[-153 -245 -138 -206   45  221    9  278   34   16   37   55  113   14
  132  -23  101  453   12 -240   86  -77  225 -164   77  188   87  186
   70 -257   70  -11   60 -327 -125  -66    9   78  137   73  239 -241
   76 -341  106    8  -36 -142]  [52]
[  78  -31   53    4 -123 -108 -168   41  146 -244  -95  -78   60  -85
 -141  253 -136 -158  -86  117  -41  143 -152   75  -72  139  -82  -59
   73  158   74 -150   42   38  128 -267  371  217 -234   53   67 -135
  122  172   54 -129  -70  122]  [56]
[ 294   14  -15   25   99 -168  -66  157  -18   60   21   -2  -83  -89
  141   47 -162 -134  134  -66   42   83  177  235  147 -214 -239   21
  -58  349   -2  -13   54  190  -47  -40  153  -96  -17  175 -149  309
   30  267  -83 -382   24  206]  [56]
[ 135  -84 -142   -2  -53  222  -33  323  -10 -192  -38  137  235  -44
  -80 -162  224  426 -158 -184   49 -264   26  -70 -167  433  228   92
   78   22  -33  -76  285  -46 -308 -232 -196  -64  -43  122  195 -593
  159 -131  311  170 -116   68]  [52]
[ 160  -85  -26 -125  -91  134   99  205   72  -10 -162   67  222  -96
    8   60 -113  168 -211  -60  -31  -97   29   83 -156  178   47  -90
    0    4  228   20    0 -118   13 -496  226  104 -146  123  204 -294
  236 -238  131  -24  -66  -34]  [73]
[  72   -7  189 -193 -125 -103   20  354  -26 -134 -131 -101   56 -176
   32   64   96 -182   82 -134  129   68  100 -125  163  182  159   29
 -129   66  279 -138  159 -187    2 -223  210   72 -103  307  103 -210
  235 -107   32 -334 -136 -110]  [73]
[ -92  -73 -139  396 -221   -9  240  267  161  245   62  234  110  -67
  -40  -55   17   99 -287  -65  -36 -112  184  368  -47  -62    2 -143
  169   96  -30 -148   37  134 -161   27   37  -11 -165 -109  153 -222
  104   -7  188  -58 -170 -166]  [67]
[-114   38 -141   54  199  333 -149  217   39 -195   72 -126  119  129
   74  -60  103  362  144    1  107   91  -48 -174   10   75   67  226
  -28 -198 -101  154  120  -81  -62   -4 -149  -93  286  -49    4 -321
   24  -61  116    2 -109  -15]  [55]
[-123 -166 -189  386 -230    4  245 -172   97 -391   16  -66    5 -250
 -243  183  136  115 -306  153  103  191 -264  183  -83  477 -188  118
  -44   77  -45 -123  279  108  191   47   40  340  -71 -456  144 -144
  -13  166  -27  356  280  251]  [71]
[ 171 -141   65   40 -130  -30  302  108  -72   49  -58   -5   80 -104
  135   72  150   55 -114  -92   67   -9  -89  230   82  284  -28   46
 -213   16   56  -69  140  -99  -78 -135   28  142 -175  -20   33  -49
   88    9   77   87   78  -59]  [73]
[ 339  148  212 -507  218  142 -129   15 -279 -291 -280 -411   81  -69
  -39  189  -16  -96  -37  157   37   75 -282 -295 -235  217    6   72
 -358  -97  227  301 -154  -73  109 -653  139  106  128  341 -233 -156
  129   92   83  -21  113  110]  [67]
[ -84  -12 -175  159  155  -47   68   29 -166 -285  113 -194  -58 -220
   29  -21  126   93   98    5  182  261   56 -111   90    8 -126  166
 -162   62   34   69  116   80   33  149 -107   25  355 -128 -139  174
  -73  188 -161  -52  238  201]  [67]
[ 192  171   51  247  172  -16  -72   -9  -57  -43   44 -150 -148  -66
  -88   44 -126 -159   98  142   -1  206  -81  311   40 -191 -179    1
 -158  271 -128   78  -71  354   -3    0  -19  -25   85   14 -334  275
  -68  514  -39 -236 -171   91]  [56]
[-137   -1  -88  -62    1  408 -160  347  352 -126   38   83 -110 -103
 -265 -130 -100  318  167 -120  150  -33  277  -67  196  137  104  296
   73  -16    9 -120  349   45   65   27   41   24  300  150  260 -359
  155 -210   -6 -296 -297 -106]  [56]
[ 214  140  -53  259  124 -122   15   61 -143 -223  -45 -251   24   32
  155  144   19 -127   66  107   58  148 -279  154  -80 -131 -263   30
 -181  219 -103  114  -70  171  -24 -149  -38 -127   45  -39 -279   -1
   11  456  -28    6   68  197]  [73]
[-134   52 -173  267   31  108 -106  153   12 -267  116   21  268  -74
 -109 -156  220  246 -109   80   34   60  -20 -166 -160  175  192  -10
   96  -53  -83   -4  242  130 -158   52 -156  -33  138 -122   14 -362
   11   53  230   51    5  100]  [74]
[  96   24   91   36   26 -140   -3   33  -32 -120  -85 -217   -9  -28
   86  291 -120 -202   34   87   -1  218 -155  166   12  -91 -216  -15
 -107  137   73  -16 -195   20   95 -205  214  147  -46   52 -141  125
   61  307  -76 -124  -43  -28]  [67]
[-279  -50 -205   18  316  246 -227  -10 -128  -62  260 -186 -105   67
  -39  -56   97  373  124   73   69  220   32 -208   44  -88   20  273
  -27 -305 -168   80  -67   27 -137  254 -161   67  477  -92 -206   74
 -151  167   55   33   -2  -58]  [72]
[ -91  -20 -216  183  104  183  102  158  -49   82  122   -8 -114  -27
  -42 -193  112  258  -64  -58   75  -55   13   33  -41 -123  -38  145
  -69 -194 -157   64   85   71 -130   67  -65 -167  227  -80  -72 -245
  -14   48  125   62  -25   42]  [67]
[  69   13   33  157   10  233  181  267  251  221  -35  103   35   69
  118 -105  -64  112   50  -94   15  -71    5  282  108  -94  -75    2
  -84 -128 -126  163  158  -58   79 -103  158 -175  -95  -57   98 -245
   43 -168  129 -199 -242  -52]  [55]
[ 107  -51 -206  234 -200   21  320  158  160  265  -15  242   22 -192
    9  -47 -210   12 -410    3  -29  -65  141  424 -145 -227 -217  -82
   71   91  138 -106  105  213   44 -190  341  -66  -98  -66  150 -182
  261  -87   67  -47  106  101]  [71]
[-195  -46   18    3  146   57 -157  235  220  -64   67  -28   -2   55
   40   38   45  130  285 -123   81   22  244 -101  225  -31 -119  125
  106  -28 -226   95   64  -46   28  227  -29  -12  201   23   38   34
 -196   52   -7 -328 -115  -49]  [74]
[ 254  -11  -20 -107  307  132   84   32 -395  323   56  -12   68   44
  194 -169   72  214 -202  -45 -121  -74  -37  135 -238 -192   19  -61
 -167 -241  -60  254 -267   22 -338 -229  -80 -154   74  124 -335   62
  -41  134  301  115  -31    2]  [55]
[ -81  -50  -33  -86  -57  195   89  178  142 -151  -92  -73 -203 -228
 -280  -32  -19   69  -29  -79  144  -16   54  -78   53  167  -34  166
 -105 -102   79   26  203  -69  220 -166  226   54  105   43  171 -320
   88 -162  -20 -138  -78   87]  [56]
[-150  319  -47  219  158  283 -215  250  370   21   -9  -84 -177   62
 -298  -80 -230 -110   93  187   34   12  105   18  -43 -427 -184   36
   85  -14 -246  280   26  358  243   15  164 -296  277   19  -84 -302
  -47  138   72 -479 -294   77]  [71]
[-132  -71  -21   46    0  -24  166  -24  -88   36   64  -82  -50 -202
  -62  136   64  -11 -206   81   73  180  194   94   30   57 -155   92
  -48   18   73   11  -67  146   24  159  -36  243  204  -89  -85  261
  -56  161  -32  -45  212  -62]  [71]
[ 131  -68  119 -169  -32 -117   69  324  161  -11 -180   26   25 -125
  143  125 -159 -135  115 -230   45  -38  231   90  137  -76 -183  -52
   17  166  157   22   -9 -166  144 -272  343  -24 -119  240  165  -18
  108 -114  -81 -413 -123   27]  [52]
[ 102  -56 -120  409   34  159  300  113  -40  -60  109   29  -83 -128
   47 -212  167  276  108 -146  140   58 -114  338  182  159  -14  162
 -269   50 -152  -18  313   48 -107  113 -220  -78   60 -213  -40  -53
   -9  116  -14   98 -133   57]  [74]
[ -62  -40 -153  302   21   73  410   17 -107 -125   64   33  -77 -419
 -120 -239  102  152 -165  -83   99  124   37  160  -40   24  -42   20
 -194  -53  100   20  174   97   65   13  -21    7  234 -211   -9  -32
   17   15  -76   91   69  136]  [74]
[ 217 -239 -177   19   34   -1  172   90 -180   79   96  143 -104 -166
  114 -179   52  300  -69 -273   12  -78  -23  237   13   24  -40  118
 -114  -41   -6 -212  147  -77 -261 -116   95  -35  -37   62   -7  -53
  107   55   64  169   -8  138]  [73]
[ 433  -98  -12  -52   35  182   66  341  131  219 -104  121  -99  172
  267  -94 -153  196  188 -305    4 -253 -158  383  122  -98 -133  128
 -155  -11 -143  -27  163 -193 -119 -389  268 -295 -280  221   84 -354
  208  -85  125  -92 -350   66]  [52]
[-119  -26 -182  225  -57   79  286  297  -75  190  100   64 -132 -181
  -83 -209  181  135 -174 -137  149  -98  287  103   51  -63   14  104
  -55  -18   -1   -9  129  123 -167  162 -144 -143  190  -23   14 -175
   53  -32   92  -85   -7  -63]  [72]
[-183  -67 -344  -42  265  289 -400   63  131 -103  238  -23 -216  104
  -93 -135  -77  389  127   14   50   59  -14 -217  -24 -239 -143  373
  143 -314 -289  -49  194   79  -48  167  172 -151  407  -13  -43 -276
  -29   90   88    2   29  265]  [71]
[ -90   99   17  397 -355 -217  217  136  178 -384 -147 -172  135 -267
 -102  321  -65 -386 -177  214  117  356 -146  184   -1  125 -112 -106
  -42  328  330 -188  119  106  325 -186  301  239 -169 -171  157 -191
  290  123 -147 -153   31    0]  [72]
[ 150  -57 -135  -41  170  300 -254  152  134  252   80   69 -109  273
    3  -57 -126  308   40  -28  -55 -178  -34  166  -22 -118 -108  163
   60 -130 -339   88   35   69 -176  -91   98 -170  -38   90  -58 -207
  -21   77  264  -69 -213   78]  [71]
[  71  -94   26 -259 -124  208  101  189  225  103 -110  110   88 -138
  -53    0  -89  110 -184  -26   41  -92  133  -13   -1  180   -2   75
  -36 -161  161    2  264  -72  149 -270  350  106  -26  121  248 -293
  198 -355  118 -148  116   15]  [56]
[ 354  107   46 -165  231   21 -120   44  -79  -98 -203 -347 -167  118
   73  275 -188 -165  127   92   59   24 -201   74  -52 -117 -411  108
 -235  168 -104  365 -207   66  167 -391  165 -116    0  151 -257   89
  -46  313  -53 -179   57  287]  [71]
[ -48 -210  331 -216 -119  -62  166  103  -26    0 -142 -138  119  -71
  110  326   86  -79    3  -99   17  175   12   94  205  391   78  -44
 -135  -84  227  -23 -160 -404   83 -188  171  443 -277   64  119  143
   24 -113   33 -135 -192 -359]  [55]
[ 113 -145    4  161 -127 -351  144   34 -104   30  118  202  -24 -277
  117  -34   25 -153 -218 -141 -106  126  -38  354  -46 -193 -115  -55
   83   79   60 -496   97  103 -215   52  328   67 -151   73  -69   25
  163  346   72   61    9   87]  [55]
[  19  -12   96   34 -111  -93  -66  -93  194 -216 -101 -227 -186   16
  -69  393 -153 -297  -38  198   -1  226 -431  184  -13  -30 -383  159
  -64  -25  -93 -177   13   45  288 -149  494  205 -130  -55  -52 -161
   94  371  -46   38   43  117]  [71]
[  70 -121 -165  233  -20  -67   -3   55  -57 -238  132   21  213   12
  231   58  194  235  -35  -21   43  123 -188  112  -13  187  -69  163
   17   62 -112 -245  244   35 -239   98 -103   70   18 -129  -24 -130
   76  249   91  267  182  113]  [52]
[  24   95  -14  177 -147  205  195  357  199 -330 -102  -32  213 -231
  -36  -72  100  110   89  -32  251  101   99  -33  174  379  147  113
 -182  175  229   24  487   -1  162 -125  -81   20  116  -31  256 -344
  240 -269  -71 -223  -27  -10]  [73]
[ 346  137 -131   76  232   47  -84  280 -160 -132  -24  -76  176   47
  200 -165  118  146  125  -63   98 -100   -3  -72  -79  -21  -33   32
 -143  180 -118  276  175  122 -205 -191 -196 -373   96  129 -178 -162
   10  122  137 -139   80  328]  [74]
[ 129  -70 -133 -168   39  282 -182  227   86  -26  -44  -15   31  152
   35  -38  -88  298   -2  -57  -11 -111 -235  -60 -119   23   69  154
  -23 -266  -17  -63  119 -188  -86 -420  302  -97  -64  170  110 -593
  258 -159  228   75 -187   44]  [67]
[  -9   76   -9  158   45  -94   97   -3 -190   47  103   -3   97 -252
 -100  -53   89  -71 -280  141  -31  150  151   93 -144  -71   21 -112
  -26   80   77   -8  -53  329 -144   78  -78  103  176   -7 -226  186
  -21  282  113  -77  137  -12]  [72]
[  47 -145  -11 -158  198  226   25   23 -247  -91  122  -48   -3  -83
   39 -175  305  406   32 -140   76   17  -75 -115   42  322  150  277
 -214 -296 -103  -12  197 -120 -258   61 -221   85  241   40 -118  -84
  -60   44  164  229   41   -3]  [52]
[ -25  134 -112  327  166  -14 -103   62  -38 -196   46 -212  114  146
  131   60   66  -15   57  167    6  179 -304    1 -135 -193 -149  -16
  -45  -55 -210  182  -51   85   -8  -41   18 -174   59 -172 -219 -184
  -61  313  115   16   -9  171]  [52]
[ 119    3   68  -21  -94  166  -90  233   76  -45 -135 -177  112  221
   40  251  -12   57    1   73   29    0 -254  101   -2  235   61   77
  -92   -2   15   -6  -41 -140  -49 -359   92  106 -236  100   54 -375
  203   17  188  -11 -263 -205]  [72]
[  79 -208  -48  132  194  -84  123 -216 -285   60  160  -57  145  -33
  287   87   50  216  -52   22  -93  286 -145  261   -4   25  -89  -65
 -146  -94  -25   47 -200  -80 -162    9  -22  245  -35 -218 -236  486
 -146  247   33  189  107    0]  [52]
[  37   93    1  -89  294  129 -387  165  207 -103   25  -86  -74  159
   92    1 -244   41  343  -15  -47   98 -103  -52   34 -398 -181  110
   57 -129 -202   60  -19   -6   80 -129  336 -197  173  181 -112 -159
    2  172   20 -308 -274  117]  [52]
[ -61   20   58  300 -124 -290  326  243    1  190  -22   19   91 -191
  144  127  -30 -282 -119  -43   28  130  324  325  104 -241 -159 -233
   16  286  174    4 -192  114   13   48   72   42  -72  -21  -26  277
   32  131  -72 -369  -43 -191]  [73]
[ 193   -6  199 -120  120 -180   59   56 -310 -156 -125 -345 -114  -95
  132  177   51 -243  157  -52   63  222 -231   26   84   16  -69    2
 -343   24  140   78 -199 -205   31 -298  174   76 -106  163 -242  150
   31  254  -60 -137 -126   15]  [74]
[ -39  153  -15   63   30    3  -41  417  361   77 -105   62   -3   -1
  100  -10 -295 -200   97  -79    0  -21  207   74    9 -556 -255  -81
  163   25   27   92   -6   38  229 -185  475 -329   59  170  120 -315
  159  -96  -14 -528 -219   64]  [55]
[ 361   55  168 -277   62  -27  -57   86  -85 -175 -192 -258 -191  -90
  -16  137  -65 -235  111    4   92   54 -253   -7   40   76 -166  156
 -320   58   58   48  109  -34  141 -388  325  -17  -75  273 -146 -112
  129  187  -20 -166   22  237]  [56]
[-258  119  -41 -148  -19  128 -299  298  365 -466  -42 -143  -21 -143
 -167  132 -135  -47  192   62  181  211  141 -362  105  -43  -84  298
  134    5  155 -184  283   54  294   -9  299   71  433  189  201 -401
  233  -50 -157 -353   12   25]  [72]
[-335   91  -21   84  215  120 -205   76  180 -345   -6 -237  -49    0
 -177  106  -14   31  169   85   47  169  -29 -243  -40 -109 -172   74
   88 -152 -186  233 -115    3  245   52   71    9  324 -105  -46 -155
 -202  165  -32 -178 -129   64]  [52]
[ 362 -106   41 -347   61   45 -245  125  -15 -162 -135 -169   11  119
  141  253  -97   71  145  -41   57    2 -180  -23   62  241 -121  205
 -131  100   25  -15   84 -160  -19 -393  231   89 -164  261    0  -94
  146   69   47  -76   27  169]  [56]
[ -72  106 -100  312   64  -22   24   82  -71   17   84 -118   74    9
  -49   53  137  -20 -147  180   50   81   75   69  -81  -42 -107  -29
    1  119 -159  193  -56  294  -96  160 -216  -37  123 -153 -203   65
 -138  299  132  -89  117   46]  [56]

[  71   41   47   -4   60   35  -71 -131    6  -36   15   81  -14 -134
   90  105  269 -187  -10  -92   -8  -38   56  -11  -48  -63   40    1
  -42  154   68   46   23  -14   59   -5   12 -201   12  -38  -38 -142
   55  -28   75  -87 -126   45]  <56>
[-116  153   52  -47  111 -160   33   47  -57   -3  -76  -27  254 -139
  -29  -87   70  -49  -73  116   80 -104  -55   58 -237  234  -13   26
 -106    3  155   88  -21  127  -67 -212   73 -217   69   -8  -90  195
 -177  -60  -49 -316  -69   43]  <47>
[-176  122  111 -137   83 -143  191   20 -126  156  -63  -58  268  -87
  -16 -126  -28  -17  -54   88  -94  -42 -170  -34 -141  181  -18  199
 -256    9   43   62   95  117 -105 -225  129 -121  -88   35   15  235
 -136  -93  -67  -69    3   44]  <49>
[ -72  209 -116  -70  219 -141   55  191  182  -77 -447  111 -104  186
 -105   81 -217 -348  145 -352   58 -169 -114  245  -60  -70  107  -84
   63   60   46  198   18 -182 -104 -216  113 -254    6 -210  161  -26
   97 -126   82  175 -104   33]  <57>
[ 171   52   96   -2  -43  119 -134  -43   45 -214  164  106  120 -119
  168  119  206   20 -116  107   51 -205  137  -67   -4   49   50  -37
   16   39   -9   60  -35  -50  132  194   55 -116   11   65 -151 -195
   -9   21  169 -188   45  225]  <43>
[ -84  180  -35  -72  -25  -42   99  206  -42    2 -188   71   56  -32
  -83 -200 -131  191  -47  228   97 -242  -69   29  -38  149  -15   -6
   82 -136   47  135  -79   88  -20 -107    1 -148  -99 -150 -135  177
 -174   26   73 -104   77   80]  <54>
[ 171  323  -36  -89  -31   -8   65  286  -78  -98 -173  106  -53  -23
 -101  -66 -170  289 -110  334   35 -189  -44   69  100   85   79  140
   15 -192  -48  179  -17  -28  -67  -17   70   -8 -119  -88 -166  -40
   76  -35   84   19  124  191]  <57>
[  47  174  -35  110  414  -69  142  -58  -68   -6 -154  101 -191 -111
   14  -83 -133 -197  -72   85 -164  -72  -40  109  -28  123  -67  135
  127   71   95  170   53   89  -28 -208    4 -146   85 -302   89  183
 -133 -114  115 -153  -54   24]  <49>
[ -95   33  -32  105  286 -147  -33    6   18 -124 -114  -24   64   -8
   17  -21    9 -106  157  -52   -1   78  -78   94 -259   25  124   39
  186    0  100   37   16 -134  -41 -208   38 -116  207  -42  263  -11
  -83 -128   -6 -168 -162  -75]  <56>
[ -50    7   93   31  121  -14  -33  110   79  -14  -18    1  157   29
   44 -106  -51   47  -21  134  130  -71   35  -13 -233  -19  135   19
  121  -89  -13   86  -10  -55  -41 -124  -74 -162  140 -131  128  -54
 -188   48   94 -149  -26  123]  <57>
[ -71  231  102  -21  244  -75  -86  -47   36  -51 -222   88  176  -64
  -12   42  131 -269   42 -140  -56  -45  -50   86 -159   51   99  224
  -73  256  117   86  156   14 -100 -183  230 -211   21 -119  122    9
  145  -77  -50  -68 -197  -34]  <47>
[ 242 -119   -8  -67 -131  -81    3 -107 -265   -9  313  -59 -247 -315
   54  228  181   52  -95  167   75  251  -22 -112  242  -42  -50 -139
  -81 -141   75  -92  -53  187  186  215 -130  103   66  227 -102 -129
  160   -3   41  -47 -122   12]  <59>
[  59  178  171 -132  -71  -19  -99  151  229  -98 -203  124   13   -2
  -98  206  -48   33  -66  110  132 -217  109  112  112   66   49 -119
  -61  -76   35  150  -74  -28    9  283  177 -108  -60   -7 -215  -72
   -2  -19   12    3   38  217]  <53>
[  85  162  -85 -174 -177  -13   12  324   11   25 -273   90 -199  -56
 -174    7   -4  244  -71  217  287 -211   -9  235   36  -56  142 -190
  111 -149   37  197 -253  -25   43  -13 -144 -214   -9  -49 -330 -126
 -118   -6   64  -43   -4  130]  <59>
[ -86   41   54 -168 -124  -15    0   29  -90  106  -30   45   90 -162
  -64  -14  167   60  -13   79  165  -15  -62  -26  -18  -59   52  -64
  -76   32   76   -4  -91  149   55  -24  -40 -159  -55   41 -100   -6
   18   61   14  -19 -142    7]  <53>
[ -10  191   72  -26   80  -97   27  -21  -57  -23 -110   24   -3 -109
   -2   50   23 -173  -70   62   -5 -106   30  -17   45  112  -96   65
  -97  -10  145   92   70  237  -83  -63   71  -85  -64 -129  -93  171
   -3  -29  -25  -91  -64   39]  <54>
[-157  185   93  -83  161  -45   55   37  -15    0 -117  103  392  -68
  -61 -151  111   63   36   13    3  -72 -181   64 -300   82  155  141
  -64  154   45   26    6 -102  -15 -194  141 -220   37   55  135   19
  -29  -54    1 -154  -99   29]  <54>
[ -79   98  -12 -103   19 -106   62  220   68  -47 -128  -11   71  111
  -39   53 -158 -116   16   -7  263 -151   11   72  -95 -121   82 -208
   13 -198   30  110 -146   29 -113 -160 -132 -116   67  -42   26   -5
 -110   -9   99   28  -60  181]  <49>
[-138  156  131 -129   31 -117   -9   69  -43  -27 -137    9  231  -47
    9   26   65  -79   24   62   49 -152  -21   43  -26   76   33   72
  -62   42   99   50  -50  158  -94  -85  114  -75  -68   66  -64  134
  -51  -73  -49  -22  -82   55]  <43>
[ -20  203  -44 -105 -192   10  -27  216  -11  -45 -192   54  -34  -49
  -92  -53  -35  186  -46  256  192 -238   60    1   52   40   -3  -59
   40 -187   56  148 -104  131  -48  -14   -8 -118 -156 -143 -287   54
  -67   54   42  -43   37  108]  <43>
[  23 -483   53 -131   95 -347  112  366  135  538  -82 -207 -284  185
   70 -272 -575   14   18   71  -77  153  -65   25  162  140   -3  -27
   30 -256 -287  195   18 -215  -50  -47  -15 -235  -54 -264  106   84
 -246  -23  175  429  252  112]  <43>
[-120  158   18 -105   29  -78   37    9 -121   23  -92   24  263 -123
  -27  -99  201   33   54   15  -24  -31 -148   16 -188   77   86  148
 -127  112   74   19   16  -15  -40 -207  124 -177  -65   87  -10   33
   27  -87  -49  -99 -104  -30]  <56>
[ -66 -208   68   -1  -16   -5  -19 -134  185  223    3  -18 -325   40
  -22  149 -197 -318  100 -178   53  265  114 -285  185 -301 -117 -172
 -105 -167  -30   -2  179  109  -34  148  -52  -64 -101 -371  245  -44
  172  173  102  374 -145   -5]  <49>
[ 116  171   16   31  244   59    6 -103  -45  -77   46  132  125 -105
   75  -22  104 -130  -47  -47 -131   12  -65  -47 -142  -11   95  220
  -93  183  -33   61  162 -128    4 -139  129 -168   27  -99  171 -153
  199  -41  148  -67  -83   97]  <49>
[ -88 -268   52 -223 -407   18   18  246  166  -16  144  -15   51  263
  144   64 -357   21   78  -84  266 -241   66 -314  348 -164  -72 -407
   29 -372 -203  -25 -113   34   92  356  -65   60 -284   26   21  -35
   13  226  311  488  220  277]  <57>
[-190  126  195 -197  -33  -77   76  170  -41   -9 -157    1  291   55
  -23   23    2   92   52   66  100 -163 -133   74  -55  -38  180   95
    2  -16   31   13  -64   73  -61  -53   37   14  -26  198   74   47
 -115  -59  -71   66  -51   72]  <57>
[ -69  145   16   15  126   19  -89  -96  -86  -13  -95   54   83 -142
   77  -46  228 -262  -23  -66   41  -99   25  -33 -147  -13   25  156
   17  222  146   75  108  207  -50 -262   11 -250    4 -227   11   48
   36   42   35 -156 -208  -59]  <47>
[ -94   37  -79  -29  118 -108  -95  176  129 -148 -161   43   46   98
  -40   67 -114 -176  151 -127  281  -54    0  109 -131 -151  142 -247
  199  -75   56   63 -154  -78  -39 -131  -54 -160  155  -78  172  -94
   29    0  130   30 -185   58]  <59>
[  99  182  -14 -123 -219  152 -192  533  359 -167 -435  170 -143  230
 -145   74 -106  271  -30  142  509 -463  169  315  -86 -241  370 -274
  377 -202  -62  309 -278 -263   13   81 -188 -289   92 -201 -247 -402
 -194  108  165   -6   56  291]  <47>
[-272 -107  173    3 -145  159 -289  -20  101  -85    7  -46  351   91
  133  -43  131   90  226  -61   86   56    6 -317 -202 -206  257  283
  149   54  -70  -93  282  -51  -26   12  168  -21  -73  -87  375 -199
  135  192  -30  134 -144 -112]  <59>
[  14   -6  -53  -28  -14 -165   16   83 -133  -34  101  -83  -14 -123
   35  -17  -97  -11  -49  205  135   10   26  -93   54  115 -109 -130
   -4 -234   77   32  -82  213  -24  -52  -58  -18   13  -27  -89  150
  -54   12   79  -98  -24   73]  <59>
[-174  -78  -77   71  -46  123  -27 -140  -52  -56   96  -56   89    9
  171  -89   30 -146  102 -181  -25   17  -62 -348 -155 -102    6  153
   32    5  -15  -23  314   47   15 -172   33 -102  -98 -232  296  -17
   67  141  109   26  -74  -96]  <49>
[  96   65  252 -127   92  -47  -16  -27   79   97    6  108  161 -116
   15   68  110  -51 -112   37  -75  -36   -4   29   19  105   50   87
 -229  148  -23   63   44  -61   42  151  190 -181  -34   58  -58  -78
   65  -40   38   -8    3  173]  <50>
[  10   -3  -69   68  154 -127  -45   35 -194  -71   84  -96   80 -164
   34 -105   44  113   24  162   27  196 -142  -24 -226  104  128  169
  116  -53   59   -5   92  -20   16 -220   15  -56  197   16  194  -31
   12  -43   -8 -240 -135  -97]  <53>
[ -30   45  -44 -127 -146 -112  -17  158 -149  -94  -24  -82   44  -57
   24   78   55   39   23   67  193  -69  -67   19    9   -9   84  -58
   35 -128   79   23  -76  122   -4  -81  -53  -13    8  146  -77  -15
   -8  -30  -11  -32  -79   16]  <59>
[-125   55  -63  -71 -217  -18  -20   73  -58  -58 -110  -19  -79   -1
   12    3  -92  -44   61  -12  110 -138  -11 -196  171   11 -109  -33
   38 -157   80   34  106  256  -15   25   48   -9 -233 -177  -52  156
   76  120   30  127  -11  -55]  <50>
[-297 -169  -44  146   80   41 -276  -66  113   14  -24  -91  133  138
  114 -140   -8 -284  319 -236  159  241   86 -358 -290 -361  132  110
  196  -14  -16  -64  263   11 -178 -323  -30 -159   20 -452  542 -121
  210  235   86  195 -317 -190]  <43>
[ -35 -118  306  -99 -205   49 -220   89  209   81  -20  -46   43   52
  -37  206   93  108   50   81  267  134  138 -107  -24 -303  245  -29
   -4 -151  -34  -20   62  -15  -26  247  -55  -12   65    1  117 -314
   46  161  -84  144 -143   76]  <50>
[-170   14   13 -214 -302 -100   18  258  -71 -119  -82 -109  201  100
   86   75   55   42   72   -8  279 -317  -36   27    0  -37   98 -170
   59 -181   61   34 -188  122  -30  -63 -104  -18  -83  253 -163   35
 -206  -30   -5   30   23   98]  <56>
[  72  284  -91  -74  -79   14  -24   85  -90  -53 -155  103  -41 -173
  -94  -44   77   75  -96  157   65 -146  -18    3   18  117  -26   70
  -86   -8   89  142   36  109  -13  -76  107 -187 -145 -163 -253   28
  122   20   37 -119  -27   44]  <53>
[ -29 -112  -70   -7 -202  -68   44  -34 -181 -124  154 -101 -202  -74
  104  120  -94  -40   42   33   99   17  -21 -266  274  -10 -174 -163
  100 -291  102  -81   56  323   98  158 -100  184  -99    6   36  148
   29   95   57   71  -19  -64]  <54>
[-167    9  163 -243 -118 -105   -8  316  102   54 -193    3  245  127
  -39  -12  -90  102   48   42  248 -223  -63  119  -36  -34  193  -96
   51  -72  -28   73 -169  -15  -30    6    4 -126  -21  122  -25  -13
 -156   12   21  122    6  143]  <47>
[ -59  -78  214  204  395 -117   -2   87    1 -147   92  -94  108   40
   55  -91 -357  306   74  458  -72  213  -42  -51 -151   78  174  244
  398 -305  -46  -25   70  -66  -44   43   17  277  331  -14  516   60
 -262  -58   -2 -150   -2   33]  <49>
[  83  113  225   81  338   46 -150 -217  302 -181  -85  269   -8  -16
   45  252  -10 -369   51 -202 -151  -41  124  -12  125  -14  -23   -4
   20  227   37   41  127  -99   72  329  308  -95   13 -179  222 -100
  243  -19  141   85 -112  116]  <50>
[ -72  134  -41  -84   77 -202   66  -24 -210   82  -66  -97  180 -218
  -34  -68  227  -55  -10   -8  -63  104 -201   59 -257  196   47  197
 -247  105  139   47  111   21  -68 -331  135 -222   23  102  -43   81
   13 -159 -147 -233 -140 -103]  <43>
[  -3   73 -158  -51   -6  -62  123  -32 -213   76   33    2   18 -206
    9 -150  154  -67  -75  -32   38  -22 -150  -54 -147  101  -58  -10
 -130   43   99   53   40   92   53 -277  -65 -278  -32  -81  -85   74
   -3    9   82 -199  -75  -35]  <54>
[ -25  -63  315  -14   74  218 -279  -46  407  -92  -49  210  253  132
   91  137  133  -74  110 -206   59  -73  108  -64 -137 -248  306   55
  107  234 -135   11  124 -339  106  287  189 -205   53  -85  316 -431
  144  131  145  143  -93  150]  <50>
[ -48  -13  102   52  187  -89   73  -25 -138  -57  110  -39  139 -118
   54  -73  -20  147    3  211  -49   97 -129  -45 -133  105   75  136
  121  -78   47  -42   41   31   53  -42    0   56  163   94  230   68
 -147  -54   -2 -199  -51  -13]  <57>
[  81 -136   49  -98 -235 -172   60    1 -146   32  112 -111 -399 -219
  -77  269 -100  134  -49  265  121  182    2  -98  420   54 -181 -268
  -12 -381  138  -56  -83  340  147  401  -88  227  -30  146 -175  132
  -28   12  -77   46  -30  -28]  <53>
[  23   20   88 -107   36 -149  -26   42 -100  -17   83  -36  160 -124
   19   70   51   -6  -11   80   56   92  -78  -15  -12   64   67   28
 -110  -22   33  -21   -6   44    5    1   91  -27   50  169   41  -27
  103  -52   -1  -27  -95   57]  <53>
[-201   29   78  -84 -126  -53  -88   83  219   15 -250   -3    9   26
 -139   98  -59    9  105  -25  153  -35   15  -14  -52    1   33 -120
  -26 -125   84   77   41   -4  -21  118  145 -147  -65 -110  -17   25
  -59   37  -94   23  -71  -18]  <59>
[ -25   36   41  -51   64 -220   28  -50 -197   68   66 -138   68 -181
   77   40  135 -230  -58   65   31   62   13  -45  -44  104  -90   36
 -187  -35  156   27   14  280 -116 -216  -29  -90   23   30  -95  169
  -46  -80  -63 -143 -136    2]  <43>
[  22  133   85  -21  101  -43  -96   11   -6  -55  -94   41   47  -86
    4   76  124  -73   16   64   40   -4   38   43  -60  -40  104   98
    9   53   72   63   15   32  -58  -60   58  -99   43  -42   13  -79
   65  -47  -11  -54 -146   35]  <43>
[  91   75   26 -130  -76 -160  -15  101   28   91  -16   -5  -73 -131
 -154  127  -23  -35  -77  120  219  113   50    3   53  -13  -40 -230
 -236 -204   75   63  -92   92  -49   59  -21 -132   10  -24 -168  -38
  120   25    9   -7 -102  133]  <47>
